Each row comes from the steps of one walk. Every step used is in the known rows, and no mark comes twice. Write the walk behind each row, first mark first.
Each row is shifted at random along 5 fixed directions that mean nothing.
Known rows
zeza-kovov-zema-votos-roro-matin: [ -66  -46 -137  202 -130  102  -26   27   34   34   22 -299  -16  -47
  -25  -69   53   75  143 -103  175  126 -126 -179  121 -145   49 -170
   60 -185   27   -9  -56   69  -28   61 -131  -71 -111   74  -91   67
   28  -49    3  113   72  -95  225   60]
kovov-fale-nabama-zeza-votos-roro-zema-vugete-matin: [-180 -159   46   46  -70  -65  -91    7  -41   85 -108 -379    0   76
  -53  230  -77 -148   91  -90   57  231  -71  -71  231 -260   55  116
    1 -304   29  -90  -98   53 -150  -37  -89 -124   50 -193  -90   74
 -222  106  139  -34   -2 -153  456  -59]
zema-vugete-fale-kovov-roro-matin: [  28 -180  -98  218 -157  217 -142  -44    1   27  151 -129  -34    3
   72  124  -78   50   33  -73  122  144  -69   -3   91  -93    6  140
  -26 -193  124   28 -235  100  -64  127   35   -8  -97 -143  -65  -98
 -191 -115   54  -13   66 -238  472 -110]
kovov-zema-votos-roro: [-201 -149   93  -29   63  -63  -79   86 -111   23 -152 -242   70  -41
  -42  237  -88 -270   28   26   40  287   79 -105  177 -335   11   81
   34 -301  -69 -260   16   91 -123  -78   -4 -260   97 -151 -319   94
 -196  160  223 -187  -81  -77  213  -94]
vugete-kovov-zema-votos-roro-matin-kasoz-fale-nabama: [-125 -143  301  121   62  -40  -89   83 -102 -164 -111 -178   99  -10
  -46 -298 -177 -251 -201   13  -75  335   97 -248  115 -657 -103  310
  106 -115 -120 -248   69  105   43   75 -266 -397  -91 -128 -538  290
  -90  111   75  -20  -13 -368   28  -29]
fale-nabama-kasoz-vugete-kovov-roro: [ -83  -44   95   55 -135   61 -144   84 -101  -20   17 -192   59  147
  -35  119 -146 -140 -127    3  134  179   82  -38  131 -313  -21  190
  -29  -45  100 -116 -169   75  -74   84  -73 -206  -55 -149 -277    3
 -283  113  109 -120  -77 -244  333  -40]
zema-kovov-zeza-votos-roro-matin-nabama: [-120  -37 -115  414   -7  268   -7   82 -133 -137  111  -52  -21  127
   42 -106  -69  -50  -69   -7   -4  106   79 -157   39 -265   88  -16
  -11 -179 -157 -127  -99   33   44  -45 -221 -258  -87 -107 -213  -49
   52 -151    3  144  115 -115   31   -5]
vugete-fale-kovov-roro-zema-matin-kasoz-zeza: [-163 -307   -7  158  100  147  -96   82 -143  -90  -69 -104   60  -50
   80  154  -98 -284 -110   -1   16  224   80 -133  101 -349  -85  333
   91 -352  -82 -236 -118  157  -11   85  154 -146  -11 -270 -233   -2
 -286  204  228  -38  -92 -214  360 -106]
tutizef-votos-roro-matin-nabama-zeza-kovov-zema-vugete-fale: [-153  -63   39  206  -45   92  -64   11  -43    9   96 -238 -111  100
  -45    6  -35  -11   50  -84   12  228  -69 -213  146 -227   49   84
    1 -204  -93   25  -38   69  -49   -7 -228  -27  -46 -120 -129   -3
   -8 -157  -13  155   27 -173  219  -16]
matin-kasoz-vugete-kovov: [ -64 -111  119 -125 -166  -14 -149    6  -92   90 -245 -332   88  -40
 -198  138   -9 -206  -36  -95   22  251  -56  -88   82 -241  -88   45
   96  166  -27 -155   57  122  -54   86  -50  -37   12 -107 -124  128
 -273  238  201 -107  -31 -210  297   47]
tutizef-votos-kovov-zema-vugete-matin-kasoz: [  74 -114 -288  245 -172  385  -94  -18  -59  -37  219   -2  143   58
    3  217 -191   16   27 -165   63  182 -110  -37  191 -153    7  161
   -3 -188   78  -41 -260  237 -151  212   65   -6   14 -264 -147 -208
 -271 -102  109  -19  -15 -215  344 -119]
matin-nabama-tutizef-votos-roro: [-161  -34  169   21   71  -99  135  110 -143  -26   50  -28 -147  300
 -113  -48    6 -230  -31   77  -27  148  206  -77   18 -176   31  -54
  -79  -89 -104  -48  -42 -180 -157 -281 -214  -79   -4   30 -193   11
  131 -221   23 -129  -70  105 -158   44]
vugete-zema-kovov-zeza-votos-roro-matin-kasoz-fale-nabama: [-289 -344 -179  -25   85  280 -266 -115  -71  201 -165 -523   12  -15
  -22  693    8 -216  156 -197   -1   73  -61 -136  297 -142   19  220
  154 -422  -55 -181 -136  110 -354   20  278  216  139 -295   45 -156
 -506  398  405 -208  -31  -49  769 -103]
vugete-zema-matin-nabama-fale-kovov: [  55   -1  -46  -56 -415 -166   27  -22  172  150  -94 -360   31  148
 -189 -220   39  130  249 -294  315   58 -290  -99  174 -191   31  -46
   12  244  322   64  -65   70  -74   53 -241  210 -153  125  232  287
  -67  106  -58   91  -39 -239  279  145]
zema-vugete-fale-nabama-zeza-kovov-roro-tutizef-votos: [-301  -50  180  265   70   33  137  175  -28  -26  133 -122 -226  351
  -55  -98   63  -61  -94  134  -90   50  103 -170 -100  -53  100   82
 -146  -64 -164   28  -14 -138  -27 -219 -205  190 -129   63 -134  -26
  247 -330 -206  220 -116    6   75   82]
fale-nabama-zeza-votos-roro: [-228  -82  -97   -1  -16  -18  253  128  -38  223  -42 -275 -285  334
 -202  128  246   22  207   -6  108 -113   58  -64  -47  200  112 -154
  -23  -90   -7  113  -27 -275 -269 -396  -17  410  -44  256  375  -44
  196 -134    4    3  -11  322   91  194]
nabama-zeza-votos-kovov-fale: [-330 -184    3  -20  141   38   90   29 -165  107  -14 -174 -174  142
  -99   94   80 -182   34   63  -44   25  199  -81   54   35   73  155
   -2 -332 -214  -47   64  -94 -101 -292   99  143   68  -55   97 -131
   25 -123  121  -26 -142  229   62   58]
kovov-fale-matin-nabama-zeza-votos-roro-tutizef: [-165 -103   83    4  -91 -132  -48  -43  -13   26 -118 -197  -89  119
  -34 -159  -33 -129  -16  -79   17  119   -3 -119  125 -245   44   47
   -6 -128  -40   25 -109  -33  -83  -94 -221 -142  102 -102 -116   43
  -44   84   62  -33  145 -111  155   29]
kasoz-vugete-zema-matin-nabama-tutizef-votos-roro: [ -35   94  141  -30 -139  -95  -78 -120  222   57    5 -152 -104  -20
  -85  -87 -250    4   32 -154   17  426 -187 -168  235 -390    5   25
   10  172  111  118   41   98  -23   68 -248  -87  150 -175 -296   67
  -99   13  -40   45  187 -432  242  -93]
zeza-kovov-roro-matin-kasoz-zema-votos: [-348 -156  -74  217  245  206   25   77  -89   70  -26 -257 -157  -50
  -40   60  101  -88  -32  108  -58  -29   97 -239  -34  -93   41  104
  116 -387 -247 -172   69   42  -35  -80   83   84   11   21 -108 -123
   10   38   96   68  -40  114  105   80]
tutizef-votos-kovov-zema-matin-vugete-fale: [  -6 -265 -189  270 -215  184  117  139 -187  -33  131 -166   91  308
 -184   -7   78  -68  161 -171  138  194  -52  -38   26  -17   18   80
  -31  -71   14  -58 -150   44 -181  -62  -32  153 -240   32   81  122
  -90 -272   64   16 -193  -17   75   59]
vugete-fale-kovov-zeza-votos: [ -69  -67  -69   83 -197   60   47   23  105   81  -42 -216 -101  184
 -162 -168   88  111   65  -62   71  -43 -105  -90   19   70  -40  -29
    1  141  119  106   -6  -66  -76  -89   18  351  -73   77  180  -65
   62  -23  -96  124   47  -27  205  104]
nabama-zeza-votos-roro-matin-kasoz-fale-kovov-zema-vugete: [-223 -170 -119  200  115  293  -10  -17  -86   49  155  -33 -159   -7
   81  136  -62  -58  -74   -2  -82  136   33  -53   71 -136  117  276
   34 -424 -198   22 -149  146  -34    4   49   31  144 -171  -56 -192
 -115  -36  116   52  163  -53  206  -11]
kasoz-vugete-zema-votos-kovov-fale-nabama: [-175 -122  200  213 -166 -130  277  235   -7   19  -44 -391  -16  302
 -305 -479  136  -54   50  -10   76  138  -21 -203 -139 -170   46   56
   16  225  -16 -108  155 -105  -19 -251 -287  182 -364  347   -5  401
  251 -172 -185  210 -206   -8 -161  245]
tutizef-votos-roro-matin-vugete-zema-kovov: [-160 -152  -39  161  108  235   13 -101   66  194  153 -208 -292 -130
  -30  229   49  100  133  -24 -101  191  -55 -223    8   39   12   74
  108 -231 -136  159   70   39 -124  -35   88  301   70  -77  -24 -208
  100 -238   29  114  149  -60  347  -33]
vugete-zema-matin-nabama: [-147 -169   44   -6  -69 -205  117  132  -95   94 -282 -387   65  107
 -265  -13  102 -215  185 -102  118  109  -27 -158   13 -211  -40  -31
   81   39    0 -255  126  -58  -85 -173 -133   58 -147   56   90  282
  -40   75  124  -18 -251    5  113  104]
zeza-kovov-fale-matin-vugete-zema: [-144 -168   14  125  -19   46   82  -77   36  107   10 -178 -155  -39
 -106 -375   65   68   16   43  -32   62  -48 -138  -67  -54  -31  179
  160   18  -83  -14  144   -3   86  -94  -19  141  -96   82   57  -32
  129 -102 -102  249   18  -31   31   68]
kasoz-matin-nabama-tutizef-votos: [  40   62  126  -42 -298 -251  -29  106   29  -51 -241 -114   97  171
 -168 -258 -117 -179   39 -172  208  213  -70  -96  130 -406 -100 -122
  -70  328   71 -105  -52  -40  -63    2 -396 -183  -13  -42 -206  316
 -107  125   13 -101  -36 -273    4   35]
roro-kasoz-vugete-zema: [ 162  -86 -143  376 -142  146   40  153  -90 -108  201  -20  121   33
  -85   84 -158 -117 -105  -32  -44  179  -43  144  -13 -152   22   84
  -38 -273   83  -88 -286  146  104  158  -14  -66 -196 -163 -108 -135
 -174 -129   19    6  -37 -124  175  -29]
roro-tutizef-votos-kovov-fale-nabama: [-144 -203  128   11  -51   56 -157  -15  -18   24    3 -151   33   90
   31  117 -116 -221  -11  -38  -12  144   75 -125  115 -256    9  205
  -41 -169  -59 -137  -87    4 -209  -50  -70  -27   34 -183 -346   30
 -142   25   69 -123 -122 -121  320 -120]
kasoz-zema-votos-kovov: [-263  -45   70  -15   73  -16  254   57  167  229  -63 -265 -320  -15
 -229 -192  153   90  150   28    9   17    5 -250  -86   47   39  -26
  112   53 -116   74  283 -123  -56 -298  -14  459  -62  295  187   78
  329 -129 -102  180  -23  163  -43  203]
zema-matin-kasoz-zeza: [ 167   25 -298   78 -343  166  -56   -2  132   13  -44   49   77  -29
  -51  -21 -177  101   35 -230  182  139 -237   26  153 -179    1   11
    7  120  201   18 -189  196   10  198  -14   57   64 -146  108  -11
 -220  144   32   41  144 -300  304  -52]
kasoz-fale-matin-nabama-tutizef-votos-kovov: [ 116   -5 -186   55 -214  259  -58 -194  200   76  274  183 -162  145
   32  -86 -281  145   65 -212  102   77  -68   47  203 -135   58  217
  -49   61  154  208 -234    3 -153    2  -72  192   65 -154   34 -212
 -134 -136  -64  -28  158 -219  199 -151]
vugete-matin-kasoz-zema-votos: [ -73 -174 -182   75  -62   49  145  131  -58   95 -147 -253   25  132
 -265  134   62 -113  118 -123   57   23  -56  -41   45  -27  -30   28
   60 -108   55 -117  -62   15 -181  -53  105  274  -79   32  197   -1
 -147   77  148  -83 -142   71  166  119]
tutizef-votos-kovov-fale-matin-vugete: [ -36 -169  -58  448  -20  313  247  103 -152 -133  368  332 -145  222
   -3 -539  -79   64 -143  133  -89  129  189  -33 -216  -68   30  319
  -27  -57 -206   29  -30  -54   64 -171 -131  -28 -177   70 -142  -83
  301 -554 -203  209   25    1 -405  -10]
zeza-votos-kovov-zema-matin-vugete-fale: [-185 -254   32  237   93  128   17   92 -315 -151   -2 -113  146  157
 -116  -50 -117 -338  -91   21 -143  362  148  -29   81 -356    9  255
   30 -180 -263 -329   68  110   53  -91  -82 -338 -103 -198 -297  115
 -187 -125  160   -5 -161 -122  -75  -35]
vugete-kovov-roro-matin-kasoz-fale-nabama: [  91  -35  -84   61 -145  215 -224 -226  269  129  150 -157 -218  -78
   16 -128 -105  288   -9 -118  114  -89 -149 -166  148 -104  -60  229
   95  -84  254  214 -180   63 -115  180   61  258   21  -75   35 -231
 -135   64  -53   39  243 -287  516  -65]
tutizef-votos-roro-kasoz-fale: [ -58   11  183 -160  -36   33 -289 -147  199  128  -40 -189 -194 -197
  -76  150 -186   31  -12   -9  -71  297  -69 -101  243 -238  -80  127
   73 -122   -2   94   77  102 -106   92    0   43  182 -145 -226  -73
 -170  113   57 -169  205 -244  363 -148]
zema-kovov-zeza-votos-roro-kasoz-fale-nabama: [-144  -55  -81  217  -87  275 -110   64   14  -24   66 -219  -33  187
  -29  120  -56  -14  -33  -44   33   69   -9  -60  145 -194  102   71
  -15 -132  -21  -97 -150   52  -90  -18  -61   47  -91  -25  -63   -3
 -136   59   12   16   57  -91  296    5]
kasoz-zema-vugete-matin-nabama-fale-kovov-zeza-votos-roro: [-121 -127 -167  302  -40  271   53   34  -73  -30  167 -101  -68  262
  -34   40  -99  -56   12  -88   29  143    8    6  158 -175  121  156
  -12 -185  -12  -40 -207   51  -82  -71  -42  -15 -106  -75   22 -137
 -168  -60   40  111   52  -96  144   18]
tutizef-votos-kovov-zema-matin-vugete: [  -9 -106 -211  248 -188  264   25   21   -4   25  171   -4    4   46
  -20  -46  -65   91  105 -126  125  186 -104 -116   31 -104   56  104
   -1  -37  -18    4  -81  151  -83   35  -59   57    8  -77  -84    4
  -28 -191   -9  122   40 -155  137  -41]
kovov-fale-nabama-zeza-votos-roro-zema-vugete-matin-kasoz: [-295 -133  139  103  168   19    2    4  -96   33   -5 -203 -124   69
  -38   38  -92 -145 -119   91 -180  164   67 -147  109 -285   55  294
   43 -386 -149  -93    4   58  -57  -84  -80 -124  131 -191 -183  -65
  -40  -13   77   34   48  -67  188  -14]
kasoz-vugete-matin-nabama-tutizef-votos-kovov: [-201   -3  192 -161  -69  -87  112 -149  238  315  -74 -319 -419   41
 -262 -212  118  135  183 -103   33   63  -74 -343  -32   89  -69  -45
   86  373  -31  300  267 -210 -183 -214 -143  505   68  161  188    2
  268 -208 -102  136   87  -18  179  174]
zema-vugete-kovov-fale-matin: [-143 -305 -110   18 -128  114   64    5  -57  201  -38 -278  -48  107
 -129  130  136  -23  199  -96  151   26  -26  -45   -2  110   14  129
   46  -67   45  -47  -36  -56 -166 -118  146  325 -129   57  262   34
  -88 -105   95   -3 -204   67  340   38]
nabama-tutizef-votos-kovov: [ -44  103  145 -103 -181 -134   94  -16  144   65   27  -55 -168   78
 -107 -298   -2   62   48  -56   98  143  -37 -150   55  -94  -35 -156
  -47  227   48  215   59 -100  -48  -90 -237  137   34   86  -90   86
  261 -217 -136   53   61  -87    0   95]
tutizef-votos-roro-kasoz-zeza-kovov-fale-nabama-matin: [-118   -7    4  190  -38  173   -7   13   97  -21  170  -37 -212   94
   30 -253  -76  108  -43   27   51   91   28 -192   92 -172   -3  116
   23 -156  -34  118  -35  -44   -3    9 -125   54  -64   24 -127  -81
  135 -158 -169  183   81 -108  112    8]
fale-kovov-zeza-votos-roro: [-225  -79  -63  263  108  208  254  114  -42    1  144   18 -281  180
  -29 -255  144   66  -38  166  -32  -35  163 -150 -158   95   41  -49
   30  -82 -154   90   43 -186  -10 -286   16  174  -89  208   42 -177
  366 -292 -128  216  109  193 -148  140]

Write each row's walk
[ -45 -131   74  119 -185  -70  -68  -11  101  107  -35 -341  -94   56
 -100 -126   14   89   85  -66  134   97 -164 -147   38 -187   -1  134
   38  -34  162  -17  -60   52 -102   -9 -139   63  -74   13   -6  175
  -58   27  -28   59   72 -212  358    3]
kovov-roro-zema-matin-vugete-fale-nabama
[-277 -183 -116  190 -121   38  120  214 -114   68 -127 -368   28  271
 -177  -14  189 -128  113 -124  137  -91  -39 -136  -19  -92   92   50
   -9 -140  -61 -167  -86   17 -103 -104 -111  239 -124   95  203  213
  -58  113   77   66 -177  116  117  241]
roro-kasoz-zema-matin-nabama-fale-kovov-zeza-votos
[-302  -73   75  235   97   19  139  175  -53  -55   -8 -104 -123   91
  -20 -327   45  -76 -127  117   -3   72   71 -204  -52 -243   38  149
   18 -185 -187  -80   63   56  122  -71 -114  -39   -6   69 -140  111
  148   15  -63  189    1  -56  -99  150]
nabama-fale-kovov-roro-zema-matin-kasoz-zeza-votos
[-160  -12  152  311  -54  124   43   76  -59 -131   19 -179 -115   75
 -142 -476    6   21 -196   36 -141  276  -27 -226  -34 -245  -28   20
   60  109 -185   52  113   51  169   26 -283 -125 -138   65 -196  120
  193 -191 -108  234  198 -228 -116  155]
zema-kovov-zeza-votos-roro-matin-kasoz-vugete-fale
[-198 -111  203  272  146   94   42   52  -56  -46   92 -134 -181 -135
  -54 -324  -11  -35 -159  130 -143  243   85 -352 -125 -227 -126  178
  133 -137 -249   48  162   31   68   14 -112  -60  -29  -24 -384  -46
  218 -209  -37  154   94 -161  -47   40]
tutizef-votos-kovov-roro-matin-kasoz-vugete-zema
[-417 -308    1  -19  205  181  127   -6 -132  215   63 -173 -233  107
  -80  111   53 -137   44   55  -40   17  192 -119  -10  -38  102  465
  107 -342 -208 -125   57  -21 -188 -265  152  258   43   -1  139  -37
  -50  -92  155  -27 -201  218  119   68]
votos-kovov-fale-nabama-kasoz-zema-matin-vugete
[-225 -230  258   80  -51 -183  154  300 -368 -169 -285 -148  110  305
 -212 -375   64 -432 -141   40   99  131  286 -121  -76 -379 -172  213
   34  101 -182 -320   41 -130    3 -175 -258 -252 -281   42  -88  349
   -1   14  144  -58 -324   -8 -197  188]
vugete-matin-nabama-kasoz-fale-kovov-zeza
[-140 -203  140  -84  -15   89 -282 -166   51  106  -97 -370   -8 -192
   17  134 -125 -109  -26 -110   -9  281 -100 -210  251 -425  -42  282
  180 -211   16 -114  -33  189 -120  159  -15 -110   80 -217 -287   80
 -317  278  189  -60   86 -333  525  -98]
votos-roro-matin-kasoz-zema-vugete-kovov-fale-nabama
[-404 -275  165  321  478  130  423  256 -313   17  142  -45 -331  161
 -180  -28  208 -216  -69  331 -318   98  351 -212 -311   77  -10  142
   77 -440 -458  -97  208 -224  -72 -390   36  178 -151  188  -46 -112
  453 -563    6   92 -202  402 -330  162]
tutizef-votos-roro-zema-vugete-matin-kasoz
[ -97  -45  170   27  -51   59 -168 -133    2  -37  -47  -85 -110   45
  -19 -191 -242  -75 -146  -32  -61  322   45  -90  204 -432  -51  263
   62   69  -75    6   38   50   22   14 -188 -285  107 -251 -295  -10
 -172   74   45   53  266 -393  183  -97]
kasoz-fale-nabama-matin-vugete-kovov-zeza-votos-roro
[-136 -136   12   51   -5  157 -100 -166   95  153   24 -295 -183  -52
  -65  108  -34   60   82  -62  -95  276 -135 -107  146 -140   37   98
  115  -87  -41   68   80  117  -63    5    9   78   67  -77  -57  -37
 -108    4   53   73  241 -204  349  -20]
zeza-votos-roro-zema-matin-vugete-fale-kovov
[-247 -131  -75   85  -41  217    6    6 -120  115  -26 -266 -126  190
 -134  127   27  -48    7  -64   18   90   60 -136   62  -53    3  110
   84  -27  -73   38  -49  -38 -160  -84   15   91   26  -61   64 -149
 -128   23  158  -16   72  -14  229   83]
fale-matin-nabama-kasoz-vugete-kovov-zeza-votos-roro
[-123 -184  -43  -12 -158  107 -193 -100 -166   75  -47 -229   88  164
  -34  141 -137 -180   36 -115   66  170   34   36  222 -278   74  230
   -7 -123  -46 -189 -106  100 -183  -28 -115 -235  102 -245 -152   35
 -365  121  205 -161   12 -144  275  -79]
zeza-votos-kovov-fale-nabama-matin-vugete
[-110  -36  296   -6 -202 -224 -147   71   16  -57  -94 -380  170  122
 -107   -1 -213 -258 -140  -84  -14  398  -93  -43  251 -518   40  143
  -59  -94  128 -114 -166  187  -59  151 -277 -314    0 -175 -469  236
 -292  213   76 -163  -17 -370  324   -3]
kovov-fale-nabama-kasoz-vugete-zema-votos-roro-tutizef
[-224 -219 -121  248   -4  196  136  105 -235   -2  106 -162 -112  435
 -110   70   71  -91   38  -35   33   85  124  -42    9  -26  116  186
  -65 -133 -106  -38 -118  -82 -161 -250  -36   82 -123  -16  131  -18
  -51 -249   82   41  -64   42  105   67]
zema-matin-vugete-fale-nabama-zeza-votos-kovov-roro
[-208  -20   36   -1  -39   41 -104  -46  113   38    8 -281  -54  117
   31   55  -56  -99  -58  -78   29   90  -88 -148  252 -295  117   48
    8 -186   40  -40 -171  109 -107    7  -82   33  139 -107 -177   14
 -135  255   28   16   84 -127  351   42]
matin-kasoz-zeza-votos-roro-zema-kovov-fale-nabama-tutizef
[-122  -65  430   -5 -132 -174   48  183 -215 -178 -113  -99  125  341
 -205 -351 -121 -381 -238    6 -102  408  131  -87   16 -521  -89  153
  -60  336 -140 -181   67  -40  -20  -85 -452 -286 -142  -29 -463  405
    0  -68    1  -95 -149 -255 -228   85]
matin-kasoz-vugete-fale-nabama-tutizef-votos-kovov
[-365 -127  -59  211  198  211  237  -52  146  239   36 -108 -387  -76
  -80 -176  113  201   34  116 -186  -83  -12 -290 -214  157   25  208
  145   11 -234  119  287  -62   53 -239  132  522  138   26  199 -253
  360 -200 -147  390  140   90  106   92]
fale-matin-vugete-zema-kovov-zeza-votos
